Below are the code and all the weights of a small trained network. Each question names an input and a target symbol and asks about switching units off, where a switched-off unit gives its printed mean instead of its output.

import numpy as np


def w(rows, s, z=0):
    codes = np.array(rows[::2]) - 128.0
    scale = np.full(codes.shape[1], s)
    scale[-1] = z or s
    return codes * scale


def f(y):
    return y / 2 * (1 + np.tanh(0.7978845608 * (y + 0.044715 * y**3)))


def softmax(a):
    e = np.exp(a - a.max(-1, keepdims=True))
    return e / e.sum(-1, keepdims=True)


def log_softmax(a):
    a = a - a.max(-1, keepdims=True)
    return a - np.log(np.exp(a).sum(-1, keepdims=True))


def net(x, mask):
    ids = ['ΓΛΞαβεζθμστφω'.index(c) for c in x.split()]
    T = len(ids)
    res = E[ids] + P[:T]
    u = 0
    for l in range(3):
        q, k, v = (res @ M[l].T for M in (Q, K, V))
        z = softmax(np.where(np.tri(T) > 0, q @ k.T / 2**0.5, -1e9)) @ v
        res = res + np.where(mask[u], z, O[l][:, -1]) @ O[l][:, :-1]
        u += 1
        y = f(res @ A[l][:, :-1].T + A[l][:, -1])
        res = res + np.where(mask[u : u + 4], y, B[l][:, -1]) @ B[l][:, :-1]
        u += 4
    return log_softmax(res[-1] @ U[:, :-1].T + U[:, -1])


Q, K, V, O, A, B = {}, {}, {}, {}, {}, {}
E = w([
[108,98,150,157],'Γ',
[119,83,148,138],'Λ',
[206,147,160,6],'Ξ',
[97,166,81,119],'α',
[145,162,111,102],'β',
[123,149,120,91],'ε',
[120,106,113,112],'ζ',
[134,155,155,103],'θ',
[116,113,122,142],'μ',
[104,51,173,160],'σ',
[197,210,124,103],'τ',
[119,113,122,126],'φ',
[127,71,163,124],'ω',
],0.015)
P = w([
[93,211,2,43],'0',
[71,148,166,130],'1',
[86,159,111,132],'2',
[104,141,130,184],'3',
[98,137,39,188],'4',
[134,93,134,220],'5',
[147,102,79,189],'6',
[152,110,57,177],'7',
[141,97,29,197],'8',
[174,131,82,145],'9',
[169,91,74,161],'10',
[164,68,102,183],'11',
[188,99,85,167],'12',
[195,86,89,172],'13',
],0.0072)
Q[0] = w([
[193,73,254,24],'0.h1',
[74,56,17,110],'0.h1',
],0.0067)
K[0] = w([
[171,198,130,98],'0.h1',
[3,33,49,2],'0.h1',
],0.0031)
V[0] = w([
[149,89,218,205],'0.h1',
[1,88,153,164],'0.h1',
],0.0091)
O[0] = w([
[136,84,6,36,2],'0.h1',
[91,159,135,46,27],'0.h1',
],0.011,0.0022)
A[0] = w([
[94,47,198,193,177],'0.n1',
[71,134,100,141,3],'0.n2',
[166,217,152,142,161],'0.n3',
[82,133,90,254,2],'0.n4',
],0.0082,0.0056)
B[0] = w([
[162,188,12,147,255],'0.n1',
[254,141,185,16,96],'0.n2',
[185,58,62,232,220],'0.n3',
[106,209,141,143,128],'0.n4',
],0.0068,0.0047)
Q[1] = w([
[131,98,44,162],'1.h1',
[137,97,3,178],'1.h1',
],0.011)
K[1] = w([
[189,194,126,114],'1.h1',
[197,148,152,254],'1.h1',
],0.012)
V[1] = w([
[69,101,253,36],'1.h1',
[201,46,121,131],'1.h1',
],0.006)
O[1] = w([
[41,86,68,246,2],'1.h1',
[163,73,91,75,143],'1.h1',
],0.011,0.016)
A[1] = w([
[172,139,2,196,73],'1.n1',
[182,84,160,69,51],'1.n2',
[86,140,85,238,2],'1.n3',
[219,155,150,167,85],'1.n4',
],0.0082,0.006)
B[1] = w([
[28,244,173,176,122],'1.n1',
[70,168,17,149,249],'1.n2',
[116,106,175,67,127],'1.n3',
[2,63,107,35,244],'1.n4',
],0.007,0.012)
Q[2] = w([
[221,255,99,181],'2.h1',
[118,218,20,21],'2.h1',
],0.0059)
K[2] = w([
[67,96,141,101],'2.h1',
[180,187,254,70],'2.h1',
],0.0086)
V[2] = w([
[34,52,2,132],'2.h1',
[13,225,24,30],'2.h1',
],0.0038)
O[2] = w([
[55,18,124,150,69],'2.h1',
[74,161,98,1,253],'2.h1',
],0.0098,0.0065)
A[2] = w([
[121,152,93,114,213],'2.n1',
[126,133,185,214,3],'2.n2',
[100,147,165,254,157],'2.n3',
[188,187,77,110,213],'2.n4',
],0.0087,0.0054)
B[2] = w([
[137,88,130,168,195],'2.n1',
[75,56,148,87,127],'2.n2',
[107,5,76,60,131],'2.n3',
[139,96,164,159,251],'2.n4',
],0.012,0.019)
U = w([
[180,156,251,82,226],'Γ',
[191,50,75,75,139],'Λ',
[20,68,28,125,253],'Ξ',
[160,150,203,164,125],'α',
[18,199,101,12,16],'β',
[168,195,127,152,94],'ε',
[146,254,225,132,45],'ζ',
[123,98,50,146,145],'θ',
[83,126,68,136,165],'μ',
[196,205,165,140,33],'σ',
[169,232,158,130,70],'τ',
[153,197,109,146,109],'φ',
[111,69,60,166,222],'ω',
],0.006,0.0054)

Each question gives the input, a string of symbols that net reads in full, and the target symbol t.
The units are the heads (2 rows each of Q, K, V and O) and the neurons (one row each of A and B). Each row of codes is followed by its name. A weight is (code - 128) times the scale printed after its matrix; where a second scale follows, it is the last column's (O, A, B and U).
mask holds one flag per unit, layer by layer, with each layer's heads first. A switched-off unit (its flag False) gives its mean, the last column of its rows in O or B, instead of its output. The means were averaged over made-up inputs and are rounded, as every weight is.
A unit's drop is (log p(t) with every unit on - log p(t) with that unit switched off) / (log p(t) with every unit on - log p(t) with every unit switched off).
The circuit of an input: a set's keep is (log p(t) with only the set's units on - log p(t) with every unit switched off) / (log p(t) with every unit on - log p(t) with every unit switched off). Starting from the 12 units with the biggest drops (on a tie, the unit counted first), units are removed one at a time, each time the one whose removal leaves the highest keep (on an exact tie, the one counted first), for as long as the keep stays at least 0.8.
circuit, biggest first: the units of the circuit, biggest drop first
unit that matters most: the unit with the biggest drop
k most important neurons: the k neurons with the biggest drops, biggest first
top k neurons in layer l: the k neurons of layer l with the biggest drops, biggest first
input τ Λ Γ μ Λ τ σ, target β: circuit, biggest first	0.n3, 0.h1, 1.h1, 1.n2
input σ α σ φ, target Ξ: top 2 neurons in layer 0	0.n1, 0.n3
input σ σ Γ, target Ξ: circuit, biggest first	1.h1, 2.h1
input Ξ σ ω τ φ τ, target Λ: circuit, biggest first	0.n3, 0.h1, 1.h1, 1.n4
input τ τ Λ μ ω τ τ Λ τ τ β, target β: unit that matters most	1.n4
input τ Ξ ε Γ φ ζ τ Λ α, target β: 2 most important neurons	1.n4, 0.n3
input Ξ σ ζ τ τ τ τ τ β σ Ξ τ, target Λ: circuit, biggest first	0.n3, 1.h1, 0.h1, 1.n4
input τ τ α τ ε, target Γ: 3 most important neurons	2.n4, 0.n4, 2.n1
input τ τ σ σ Λ μ ζ, target β: circuit, biggest first	0.n3, 0.h1, 1.n2, 1.h1
input σ Γ ω μ β, target Ξ: 3 most important neurons	0.n1, 0.n3, 2.n4
input σ β σ ζ, target Ξ: 3 most important neurons	0.n1, 2.n4, 0.n3
input τ Λ τ σ τ Λ τ μ, target β: circuit, biggest first	0.n3, 1.h1, 0.h1, 1.n2
input σ β ω Λ, target Ξ: 2 most important neurons	0.n1, 2.n4
input σ ω ζ θ ε, target Ξ: circuit, biggest first	1.h1
input σ σ Λ ω σ σ ω, target Ξ: circuit, biggest first	0.h1, 1.h1
input σ ω Λ α, target Ξ: 2 most important neurons	0.n1, 0.n3
input α α τ σ σ μ ω ε Γ, target Γ: 2 most important neurons	0.n3, 1.n2
input α τ Ξ φ α β ζ, target Γ: 3 most important neurons	0.n3, 1.n2, 0.n4
input β σ ω θ α β Λ ζ ζ, target Γ: 2 most important neurons	0.n3, 2.n4
input τ Ξ τ θ ζ σ τ Γ α α τ, target β: 3 most important neurons	1.n4, 0.n3, 1.n2
input σ φ ω Ξ σ φ, target Ξ: circuit, biggest first	1.h1
input σ σ ω Λ μ ω, target Ξ: circuit, biggest first	1.h1, 2.h1
